Below are the code and all the weights of a small trained network. Each question names an input and a target symbol and asks about switching units off, where a switched-off unit gives its printed mean instead of its output.

import numpy as np


def w(rows, s, z=0):
    codes = np.array(rows[::2]) - 128.0
    scale = np.full(codes.shape[1], s)
    scale[-1] = z or s
    return codes * scale


def f(y):
    return y / 2 * (1 + np.tanh(0.7978845608 * (y + 0.044715 * y**3)))


def softmax(a):
    e = np.exp(a - a.max(-1, keepdims=True))
    return e / e.sum(-1, keepdims=True)


def log_softmax(a):
    a = a - a.max(-1, keepdims=True)
    return a - np.log(np.exp(a).sum(-1, keepdims=True))


def net(x, mask):
    ids = ['βγδεζηθξπστφψω'.index(c) for c in x.split()]
    T = len(ids)
    res = E[ids] + P[:T]
    u = 0
    for l in range(3):
        q, k, v = (res @ M[l].T for M in (Q, K, V))
        z = softmax(np.where(np.tri(T) > 0, q @ k.T / 4**0.5, -1e9)) @ v
        res = res + np.where(mask[u], z, O[l][:, -1]) @ O[l][:, :-1]
        u += 1
        y = f(res @ A[l][:, :-1].T + A[l][:, -1])
        res = res + np.where(mask[u : u + 8], y, B[l][:, -1]) @ B[l][:, :-1]
        u += 8
    return log_softmax(res[-1] @ U[:, :-1].T + U[:, -1])


Q, K, V, O, A, B = {}, {}, {}, {}, {}, {}
E = w([
[184,99,178,135,95,89,230,203],'β',
[166,120,133,173,162,102,110,79],'γ',
[85,112,115,155,149,2,185,157],'δ',
[151,111,78,125,94,109,127,84],'ε',
[142,90,112,169,141,105,187,157],'ζ',
[48,124,127,105,102,183,176,144],'η',
[177,122,148,110,159,125,147,98],'θ',
[150,52,164,135,117,119,186,89],'ξ',
[60,74,88,70,105,136,123,85],'π',
[87,169,132,161,104,150,66,126],'σ',
[135,150,93,143,183,119,169,122],'τ',
[118,153,83,116,143,210,105,149],'φ',
[149,99,191,149,43,79,184,117],'ψ',
[99,127,53,44,156,111,96,107],'ω',
],0.02)
P = w([
[173,54,84,100,94,117,162,159],'0',
[110,152,135,139,165,117,153,104],'1',
[154,109,167,108,126,140,84,208],'2',
[124,147,125,171,162,110,123,110],'3',
[170,109,152,81,100,137,82,174],'4',
[120,163,118,159,142,114,123,101],'5',
[167,131,145,52,87,107,78,177],'6',
[124,159,126,119,141,105,123,79],'7',
[160,140,146,6,70,96,100,182],'8',
[128,157,126,157,158,110,125,94],'9',
],0.012)
Q[0] = w([
[122,199,51,145,185,78,151,41],'0.h0',
[71,92,66,106,255,95,204,116],'0.h0',
[123,180,192,231,99,131,209,40],'0.h0',
[113,119,54,187,131,156,133,211],'0.h0',
],0.0061)
K[0] = w([
[155,161,170,126,239,94,74,114],'0.h0',
[116,194,71,116,254,135,177,114],'0.h0',
[182,160,210,226,111,109,173,55],'0.h0',
[124,111,68,187,192,114,141,201],'0.h0',
],0.0066)
V[0] = w([
[156,127,118,100,52,122,113,185],'0.h0',
[157,138,162,145,3,47,149,132],'0.h0',
[203,212,166,113,137,115,134,149],'0.h0',
[51,122,163,130,21,86,133,91],'0.h0',
],0.0044)
O[0] = w([
[96,123,26,60,42,155,122,214,190],'0.h0',
[154,67,50,188,171,69,106,134,179],'0.h0',
[101,154,231,55,115,154,247,140,2],'0.h0',
[67,140,170,159,2,163,132,145,119],'0.h0',
],0.0058,0.0009)
A[0] = w([
[78,193,124,126,162,135,53,75,82],'0.n0',
[79,127,61,123,171,130,99,88,106],'0.n1',
[133,216,62,52,172,77,157,155,163],'0.n2',
[41,142,41,118,90,182,114,198,50],'0.n3',
[184,239,153,123,179,230,141,35,127],'0.n4',
[129,158,58,175,199,61,147,102,33],'0.n5',
[212,64,101,105,118,254,15,118,254],'0.n6',
[28,168,170,151,193,189,195,63,149],'0.n7',
],0.0064,0.0045)
B[0] = w([
[74,94,104,88,86,119,78,126,148],'0.n0',
[73,128,66,114,118,130,81,119,162],'0.n1',
[147,126,182,102,125,166,73,136,206],'0.n2',
[120,144,170,155,146,123,174,96,167],'0.n3',
[145,145,101,158,161,154,57,183,170],'0.n4',
[54,144,163,154,192,151,116,109,145],'0.n5',
[139,166,131,171,100,87,136,200,253],'0.n6',
[101,11,80,193,187,135,129,169,166],'0.n7',
],0.011,0.0055)
Q[1] = w([
[136,115,155,100,79,113,78,134],'1.h0',
[131,240,127,60,116,36,157,193],'1.h0',
[95,162,211,169,136,253,130,21],'1.h0',
[54,91,188,106,119,204,133,127],'1.h0',
],0.0064)
K[1] = w([
[124,242,206,65,89,130,96,109],'1.h0',
[127,199,103,14,2,145,105,182],'1.h0',
[98,33,142,92,92,41,196,254],'1.h0',
[53,70,167,39,168,32,151,144],'1.h0',
],0.0045)
V[1] = w([
[91,93,21,135,94,151,29,149],'1.h0',
[209,82,76,121,165,50,250,181],'1.h0',
[137,203,129,191,66,202,63,173],'1.h0',
[157,108,106,18,139,120,138,2],'1.h0',
],0.0044)
O[1] = w([
[68,177,149,202,180,214,111,196,255],'1.h0',
[89,96,171,178,243,96,85,194,148],'1.h0',
[85,224,198,70,74,91,121,135,168],'1.h0',
[199,104,84,253,147,111,96,137,14],'1.h0',
],0.0055,0.004)
A[1] = w([
[49,156,169,116,119,172,161,155,120],'1.n0',
[200,49,150,108,130,180,229,6,37],'1.n1',
[169,153,127,202,122,103,230,57,184],'1.n2',
[191,96,124,88,109,163,190,203,153],'1.n3',
[157,130,147,158,199,119,148,72,254],'1.n4',
[77,115,105,154,118,41,111,104,192],'1.n5',
[66,162,86,143,87,92,65,45,95],'1.n6',
[132,158,101,158,145,182,89,1,33],'1.n7',
],0.0081,0.0044)
B[1] = w([
[205,123,150,162,107,42,141,95,223],'1.n0',
[206,89,74,189,127,26,77,174,162],'1.n1',
[137,174,140,49,95,164,233,102,190],'1.n2',
[127,125,165,108,139,86,46,134,255],'1.n3',
[154,157,169,84,147,210,137,138,243],'1.n4',
[83,134,180,148,68,221,161,78,229],'1.n5',
[208,143,101,81,148,113,65,126,214],'1.n6',
[120,144,129,185,187,1,106,66,150],'1.n7',
],0.008,0.0046)
Q[2] = w([
[140,146,46,183,129,170,141,90],'2.h0',
[153,30,254,120,43,174,122,147],'2.h0',
[103,110,144,108,118,54,130,122],'2.h0',
[118,101,177,87,66,71,52,211],'2.h0',
],0.0069)
K[2] = w([
[70,201,207,223,255,136,125,139],'2.h0',
[81,139,107,27,128,102,135,105],'2.h0',
[173,95,159,126,83,122,143,95],'2.h0',
[166,146,126,42,48,163,88,99],'2.h0',
],0.0081)
V[2] = w([
[72,116,147,2,75,194,66,56],'2.h0',
[66,153,107,150,152,90,34,232],'2.h0',
[92,234,57,13,242,71,158,182],'2.h0',
[158,121,103,7,179,123,198,183],'2.h0',
],0.0039)
O[2] = w([
[84,154,139,246,183,166,115,172,152],'2.h0',
[127,148,98,135,140,124,110,128,253],'2.h0',
[128,181,43,140,129,81,150,169,176],'2.h0',
[126,150,156,179,158,160,127,123,139],'2.h0',
],0.012,0.0041)
A[2] = w([
[94,126,89,115,77,91,191,41,254],'2.n0',
[110,175,87,142,138,137,111,164,38],'2.n1',
[145,167,144,145,107,188,181,199,88],'2.n2',
[98,143,143,200,118,170,123,143,108],'2.n3',
[180,130,145,131,159,91,1,122,27],'2.n4',
[161,57,132,111,72,133,88,165,105],'2.n5',
[113,139,106,174,162,136,120,32,30],'2.n6',
[48,23,74,88,176,101,113,126,117],'2.n7',
],0.0092,0.0037)
B[2] = w([
[195,161,99,203,44,164,113,188,172],'2.n0',
[107,115,132,102,157,62,191,135,199],'2.n1',
[68,184,141,80,112,103,168,127,192],'2.n2',
[104,98,107,160,99,99,111,235,163],'2.n3',
[124,1,186,129,117,149,156,138,254],'2.n4',
[49,205,122,167,208,129,107,39,173],'2.n5',
[140,130,158,133,72,18,109,26,150],'2.n6',
[88,133,70,142,155,117,210,41,179],'2.n7',
],0.0084,0.0085)
U = w([
[102,54,100,48,89,69,153,110,28],'β',
[114,154,116,10,92,222,210,114,133],'γ',
[88,54,98,123,83,164,215,150,46],'δ',
[120,153,62,135,83,138,121,83,163],'ε',
[119,168,90,110,178,120,153,99,96],'ζ',
[153,88,139,134,25,130,187,137,70],'η',
[246,42,117,146,81,90,160,160,141],'θ',
[176,152,159,165,134,78,107,69,123],'ξ',
[100,57,119,207,60,207,35,186,143],'π',
[212,185,118,104,52,125,54,108,213],'σ',
[163,185,134,89,158,240,70,154,254],'τ',
[138,166,150,3,77,72,200,105,83],'φ',
[36,175,210,155,106,216,102,104,74],'ψ',
[114,87,49,122,101,124,138,232,131],'ω',
],0.0068,0.0052)

Each question gives the input, a string of symbols that net reads in full, and the target symbol t.
The units are the heads (4 rows each of Q, K, V and O) and the neurons (one row each of A and B). Each row of codes is followed by its name. A weight is (code - 128) times the scale printed after its matrix; where a second scale follows, it is the last column's (O, A, B and U).
mask holds one flag per unit, layer by layer, with each layer's heads first. A switched-off unit (its flag False) gives its mean, the last column of its rows in O or B, instead of its output. The means were averaged over made-up inputs and are rounded, as every weight is.
A unit's drop is (log p(t) with every unit on - log p(t) with that unit switched off) / (log p(t) with every unit on - log p(t) with every unit switched off).
The circuit of an input: a set's keep is (log p(t) with only the set's units on - log p(t) with every unit switched off) / (log p(t) with every unit on - log p(t) with every unit switched off). Starting from the 12 units with the biggest drops (on a tie, the unit counted first), units are removed one at a time, each time the one whose removal leaves the highest keep (on an exact tie, the one counted first), for as long as the keep stays at least 0.8.
units of the circuit, in order: the units of the circuit, biggest drop first
unit that matters most: the unit with the biggest drop
top k neurons: the k neurons with the biggest drops, biggest first
top k neurons in layer l: the k neurons of layer l with the biggest drops, biggest first
input π ζ θ, target π: top 2 neurons in layer 2	[2.n4 2.n1]
input ψ θ τ β, target φ: top 2 neurons	[1.n2 0.n2]
input ψ τ ε ξ σ, target σ: units of the circuit, in order	[1.h0 0.n6 1.n0]
input θ θ γ σ γ β τ π, target ε: top 3 neurons in layer 2	[2.n7 2.n0 2.n4]
input ω τ σ, target ω: top 3 neurons in layer 0	[0.n2 0.n1 0.n6]
input ψ γ τ ε ω ω ζ, target ω: units of the circuit, in order	[2.h0 2.n3 1.n6 0.n1]
input ε ω ξ ω β η ξ ω η, target ω: units of the circuit, in order	[1.n6 2.h0 0.n1]
input η ω π ω, target β: top 2 neurons in layer 1	[1.n7 1.n6]
input ε ω β ζ ε δ ζ π θ δ, target ψ: unit that matters most	1.n5
input ε ω φ ω ξ, target ω: units of the circuit, in order	[1.n6 2.h0 0.n1 2.n3]
input ω η θ ω ξ, target ω: top 3 neurons in layer 0	[0.n0 0.n1 0.n6]
input ζ σ ε ζ, target γ: top 2 neurons	[1.n4 1.n2]
input θ β σ, target σ: units of the circuit, in order	[1.h0 1.n0 0.n6]
input δ δ φ δ β ω ω β σ, target ω: units of the circuit, in order	[2.h0 2.n3 2.n1]
input ξ δ θ ω, target β: unit that matters most	2.n4
input σ ξ ω η ψ γ φ ω π τ, target ζ: top 4 neurons in layer 0	[0.n7 0.n5 0.n6 0.n4]
input γ γ ψ π π β ω, target ω: top 2 neurons	[0.n2 2.n1]
input ω π θ π φ, target φ: units of the circuit, in order	[1.h0 0.n6 2.n2 2.n1]
input ψ φ π δ θ ω φ δ φ, target φ: top 2 neurons in layer 1	[1.n7 1.n0]
input γ ω γ φ σ γ ω ω θ, target ω: unit that matters most	2.h0
input θ η π ω η ξ ψ θ, target τ: top 2 neurons	[1.n4 0.n4]
input ω ε σ φ φ ω β, target ω: top 3 neurons in layer 0	[0.n0 0.n1 0.n2]
input π π γ, target π: units of the circuit, in order	[2.h0 2.n3]
input β σ ξ η, target δ: top 2 neurons in layer 0	[0.n7 0.n6]
input β δ ω σ φ θ ω θ, target τ: top 2 neurons in layer 0	[0.n6 0.n4]
input γ φ ε η ξ ξ, target θ: top 3 neurons in layer 0	[0.n6 0.n2 0.n4]
input π η θ ω ζ, target ω: top 2 neurons	[1.n6 0.n0]
input ω ω θ θ η ε ε ω η, target ω: top 3 neurons in layer 0	[0.n0 0.n1 0.n6]
